Each row, then the grade of its hidden value
(in the rows, 100 means zero)
[128  54  98 137 154 139  94  80  95 139 139 115 102  58  89 140  95 120
  86  91 119  96  87 128  81 110 139  72  82 107  89 122]  j32
[ 83 134  71  74  59  62 111 109  97 114 108  99 116 105 103  72  71  73
 117  85 122  82 119  93 116  95  54 105 103 100  98  86]  J522
[ 62  59 118  62 104  44 102 138  75 126  66  94 135 133  87  77 119  96
 137  84 109  99  99  92 120 101  89 129 109 110 111  90]  j515
[ 69 103  84  59  57  51 110 128  85 126 105 101 128 131  95  76  99  86
 134  87 114  92 101  81 121  99  63 132 103 104 110  74]  j515
[127  95  88 143 146 139 100  66 107 109 133 102  81  48 103 129  81 115
  70 112 110  85  99 119  85 101 131  76  90  96  83 123]  j32
[123  75 101 122 113 140  89  88  96 109 118 118 111  77  87 124 103 117
 101  84  92 115  80 126  80 109 132  81  83 109  92 117]  J522
[103  67 104 106  55 115  93  97  98 105 127 135 153 105  81 145 104 125
 150  60  89 139  57 125  88 110 113  83  79 126 111 113]  j515
[ 60  65 118  53  67  68  95 125  79 116  60 106 138 144  82  81 124 118
 135  82  98 112  95 103 106 100 103 104 116 117 112 112]  j515
[138 129  70 136 109 121 101  80  93 120 139 111 102  72 109 134  80  86
  82  93 127  99  84  94  98 108  91  98  78  94 103  90]  j32
[140  35 118 135 164 133  91  84 118 109 106 123 108  74  90 148 105 126
  67  72 118 116  82 141  77 116 144  35  86 112  93 124]  j32
[117 116  78 114  68  99 102 103 108 114 127 114 128 110  90 108  89  81
 119  65 112 122  84 102 103 108  75  99  86 107 104  91]  J522
[124  71  90 141 166 137 100  76 103 132 126 106  87  50  95 137  85 117
  70 102 122  84  94 128  86 105 134  66  90  99  81 127]  j32
[ 62  81 120  52  65  72  96 122  85  98  56 103 131 133  86  77 120 119
 127  89  89 112  99 104 106  96 100 102 118 114 112 116]  j515
[ 91  47 131 121 147 121  89 112 104  91 104 104 115 115  81 123 140 133
 124  94  88 128  59 126  99 112 150  75  94 112  99 113]  j515
[ 60 103 102  66  97  47 113 130  91 112  82  79  97 137 101  73 108  84
 110 101 118  80 113  83 130  95  74 111 113  95 104  87]  J522
[ 64  75 111  62  94  33 105 143  69 107  72  83 116 145  91  68 120  88
 141 100 103  96 103  79 131  97  76 141 100 101 114  78]  j515
[136 147  68 130  46 126  97  82 106  98 144 125 117  96 105 123  86  83
 108  80  99 125  75  96  89 110  81 111  77  98 108  87]  J522
[134  96  83 136 170 136 102  76 110 130 133 101  75  64  92 122  87 104
  61  99 125  83 100 107  94 106 123  59  91  98  85 107]  j32
[ 82  90 104  63  61  65 102 130  95 105  79 103 133 150  93  82 113  89
 132  78 103 114  90  82 116 102  72 124 106 107 119  76]  j515
[ 55  52 125  56  94  62  97 128  82 110  53 100 130 133  78  84 123 123
 123  87  99 104  99 109 111  98 106  94 116 115 107 118]  j515
[ 75  82 105  86 150  95  99 111  79 117  87  93 102  88  96  95 105 116
  82 113 110  80 101 109 101 100 118  76 111  99  92 116]  J522
[ 84  26 106  84 108  92  95 121  80 164 106 122 145 124  65 122 124 117
 136  60 118 112  71 120  98 113 113  81  91 125 107 111]  J522
[103  25 146 138 186 125  86 115 108  91  88 102 110 112  80 133 141 130
  87  88 103 129  59 136  99 116 158  54  93 109 100 118]  j515
[ 67  58 118  65 111  78  97 126  84 110  79 106 128 113  83  97 122 123
 113  94  98 101  87 109 103 103 118  83 111 111 103 111]  j515
[ 95  45 129 123 160 117  91 112 105  93  99 101 104 108  83 111 140 126
  98  99  86 118  68 125  95 111 149  74  95 106  94 115]  J522
[ 77  91 105  61  62  53 101 142  84 114  80 101 130 151  91  72 119  88
 139  83 104 111  92  78 120 100  70 129 103 108 121  70]  j515
[ 60  68 114  65 109  40 109 138  81 119  67  85 121 128  90  77 114  95
 118  93 115  87 107  95 124  98  83 120 111 103 104  95]  j515
[136 152  66 124 109 118 100  82  94 124 122 105 104  83 103 118  71  81
  78  83 132  99  94  85 105 105  84  96  91  98 101  94]  j32
[139  95  79 140 160 133 102  80 108 125 143 103  72  70  98 125  86 100
  73 101 123  86  94 103  96 106 115  82  85  94  91  97]  j32
[123  64 108 143 160 136  95  77  98 114 120 107  90  57  96 138  93 122
  75 101 111  93  94 131  86 105 141  70  86 101  87 126]  j32
[ 60 110  96  69  98  53 113 125  91 115  75  73  80 130 101  69 104  76
 104 112 115  72 123  80 126  93  65 114 116  90 100  90]  J522
[130 110  91 129 162 127  96  89  89 123 120  99  93  82  97 124  85  99
  79  94 127  97  94 104 104 106 113  71  86 101  95 102]  j32
[138 114  74 145 119 134 105  71 106 110 159 109  86  70 111 134  82  90
  80 107 115  93  87  98  93 106  96  93  75  92  97  87]  j32
[124 128  76 125 100 103 100  97  96 125 124 108 117  99  98 119  80  83
  97  76 128 111  88  97 107 107  82  94  87 103 103  94]  J522
[138 102  87 135  98 136  92  81  98 104 136 118  99  85 100 135  95  98
  99  90 102 115  81 111  88 109 110  85  74 101 103  97]  J522
[ 75  94  96  80 116  55 110 125  82 140  73  80  82 130  98  80 107  73
  99 106 131  70 124  83 123  97  68 104 113  92 103  94]  J522
[ 70  93 107  55  63  62 101 136  68 113  81  93 132 141  91  65 123  85
 146  94  96 106  97  69 124  98  69 150 100 107 121  68]  j515
[134  72  79 147 152 136 109  68 139 124 142 121  93  40 102 149  74 118
  45  92 130  83  90 130  79 108 134  35  98  98  78 128]  j32
[114  87  98 119  93 123  92  92 103 101 123 124 122  95  83 127 105 109
 119  72  90 126  73 125  86 111 113  77  79 111  98 113]  J522
[122  73  97 140 156 138  95  75  91 122 128 107  93  58  94 135  90 116
  86 103 112  93  92 124  87 104 135  77  86 103  87 125]  j32

New part:
[100 104 102 103  96 105 103  98 103  97 101  96  98 104 101 100  99  98
 124 100 101  97 101 102  99  99  96  97 102 100 110 103 100  99 105 102
  98 102 103  99 101 103 107 103 119 137 123 184 109 101 103  99 100  93]  G
[101 101 105 105 100 110 102 100 103  99  97  93  98 103 100  99  97  99
 110  98 100  96 102 100  99  99  96 101 102 100 112 103 102 100 105 101
 100 105 104  99 101 102 101 102 102 109 119 200 129 104 108  99 101  96]  G
[100 101 101 101 100  98 101 100 101 100 101 101  99 101 101 100 101  99
 107 101 101 100 100 101 100 100 100 100 101 101 102 101 101 100 104 101
  99 100 102 100 101 101 102 100 104 105 113 200 138 112 106 102 101  99]  G
[101 101 102 102 101 107 102 100 102  99  97  98 101 101 100  99  99 100
 101  98 100  99 102 101 100 100  98 101 100 102 109 102 103 101 104 100
 103 102 102  99 101 100 101 101  99 101  99 108 101 101 111 130 120 141]  G
[102 100 110 103 101 112 101 100 103  99  98  98 100 101 101  99  98 100
 101  99 101  98 102  99 100 100 106 113 122 132 181 113 105 102 103 101
 102 104 102  99 101 100 100 102  98 100  99 116 101 100 105  99 100  99]  C
[101 103 104 107  98 111 108 107 126 120 120 111 100 105 102 100  98  98
 120  99 101  96 102 101  99  98  94  98 103 100 115 101 103  98 105 101
  98 104 105  98 100 103 102 101  98  97  98 128  98  99 106  98 101  93]  P
[103  97 104 101 106 105 101 103 101 100  97 100 101  99  99 100  99 102
  87  98  99 100 101 100 100 100 100 104 100 102 103 104 104 103 114 110
 127 133 129 104 103  98  98 102  98 104 100 102  99 100 102 100 101 104]  G
[103  97 103 101 105 111 101 103 101 100  95  98 100  98  99  99  98 103
  90  98 101 100 103 100 102 108 147 151 118 113 116 104 104 104 102 100
 106 104 100 100 102  98  98 102  97 105  99 119  98  99 105  99 101 102]  C
[ 97 104  98 100  95  94 100  98 100 101 105 101  99 102 102 101 104 102
 200 128 119 141 107 103 101 100  99  97 102  99  98 100  98  97 103 101
  97  99 102 101  99 103 104  99 104  97 101 101 102 102  97 101  99  98]  P
[100 103 105 107  96 115 103  98 110 112 132 142 112 113 103 100  98  97
 122  98 102  94 103 101  99  97  93  98 103 100 115 100 104  98 105 102
  99 106 106  97 101 104 102 101  98  96  98 127  99  98 106  98 101  91]  P
[101 101 104 103 102 106 101 100 102  99  98  97 100 102 101 100  99 100
 106  97 100  98 101 101  99  99  97 102 101 101 111 104 102 100 103 100
 100 103 103  99 101 102 102 102 105 114 121 200 128 103 106 100 101  96]  G
[102 100 105 101 102 106 101 101 101 100 101 100 100 100 100 100 100 100
  99  99  99  99 101 100 100 100  99  99 103 109 160 153 136 107 116 101
 102 101 101 100 101 100 101 102  99 101 100 103  99 100 102  99 101  99]  C
[ 97 105 100 102 100 149 125 123 116 105 109 104  99 104 102 101 102  95
 116 102 101  99  99 102 100 100 100  95 103 100  98 104 102  97 104 101
  95  99 103 102  99 104 105  99 104  96  99 100 101 101  98 102  99  94]  P
[102  95 103  99 108 104 100 105 100 103  99 108 106 110 112 115 126 118
 123  99  99 106 101 101 100 102 103 105  98 102  98 102 101 104 101  99
 105 101  98 102 102  97  98 102  98 105 100  95 100 101 101 101 100 106]  P
[101 100 103 102 101 104 100 100 101 100  98  99 100 101 100 100 100 100
 102 101 100 100 101 101 105 121 160 129 111 105 107 101 100 101 102 101
 101 102 101 100 100 100 101 101 100 101 100  99 101 100 102 100 100  99]  C
[101  97 101 100 104 103 101 102 100 101  99 101 101  99 100 100 100 102
  93 100 100 101 101 100 100 101 101 103 101 101 103 102 102 103 115 110
 125 132 131 105 103  99  99 102  99 105 101  98 101 100 101 100 101 103]  G
[100 100 103 101 101 103 101 101 105 111 128 156 117 111 102 101 100 100
 113 100 100 100 100 101 100 100  99 101 100 101 104  98 103 101 101 100
 100 101 101 100 100 100 101 101  98 101 100 120  99 100 103 100 100  98]  P
[102 102 102 105  99 116 103  99 103  98  98  94  99 103 101  99  97 100
 111  99 101  96 102 100  99  98  98 100 102 100 116 103 103 100 104 102
 101 108 120 130 126 120 123 103 100  98  98 118  96  98 106  98 101  98]  G
[102 102 104 105  98 110 101  99 103  99  98  95  98 103 101  99  98  98
 112  99 101  96 102 101  99  98  93 101 102 101 117 102 103 100 105 102
  99 104 107 100 112 120 144 125 109 100 100 120  99  99 104  98 101  94]  G
[101  98 101  96 107  98 100 103  98 103 101 105 102  98  99 100 101 103
  81 101  99 105  99 101 101 103 104 105  98 101  93 101  99 103 100  99
 106  99  97 103 100  97  98 101 102 109 106 176 141 132 123 111 101 106]  G
[ 99 102 100 100  99  99 100 100 100  99 102  99 100 101 102 100 101  98
 107 101 100 100  99 102 101 101 106 100 103 109 159 150 132 105 116 102
  99  99 102 102 100 101 100 100 102 100 101  97 101 101 101 101 100  99]  C
[ 99 105  97 102  93 101 101  97 101  98 103  99  98 104 102 101 101  96
 128 103 102  99 106 133 111 123 126 100 105 100 103 103 101  97 105 102
  96 100 104  99  99 105 105  99 103  96 100 119 100 101  99 100 100  93]  C
[130 117 118 104 100 105 101  99 101  99  99  99 100 102 100 100 101 100
 105  99 101  98 101 101 100  99  97 101 100 100 109 103 104  99 103 100
 100 102 102 100 101 101 101 101 100 100 100 109 100 101 103  99 101  99]  P
[103  93 104  96 113  99 100 107 100 114 125 160 122 106 101 101 101 106
  62 100  97 107 100 100 101 103 106 108  96 102  93 102 100 106  98  98
 109  99  93 105 101  94  95 103  99 111 101  74 101 103  99 102 100 112]  P
[124  76 140 113 136 167 105 109 107 101  70  91 110 112 109 105  98 123
  28  82  96  92 117  94  95  95  81 118  93 109 164 110 123 118  99  99
 125 125  99  91 110  84  83 113  76 118  92 154  89  89 134  86 106 112]  P
[116 142 191 119 104 106 102  97 102  99 104  95  98 105 103 100 101  96
 123 101 102  96 100 102 100  99  97  96 103  99 104 103 101  97 104 102
  97 101 105  99  99 103 104  99 102  95 100 118 100 100 101  99 100  93]  P
[103 115 165 118 158 111 102 102 100 102 104 105 102 100 100 101 102 100
  98 103 100 105  98 102 101 102 106 101 100 100  90 100  98 100 102 100
  98  97  98 104  99 101 102 100 103 102 102  87 101 103  96 103  99 101]  P
[103 103 107 108  97 116 105 100 119 119 127 124 103 108 102  99  95  98
 120  96 101  93 103 101  98  97  89  98 103 100 125 103 105  99 107 102
 100 107 106  96 103 104 101 101  97  96  98 140  96  96 109  97 101  92]  P
[103  98 102 103 103 111 102 101 102  99  96  97 100 100 100  99  98 101
 101  98 101 100 102 100  99  99  97 102 101 103 120 117 131 122 185 106
 105 106 102  98 101  99  99 102  98 101  99 117  97  98 106  98 101  98]  G
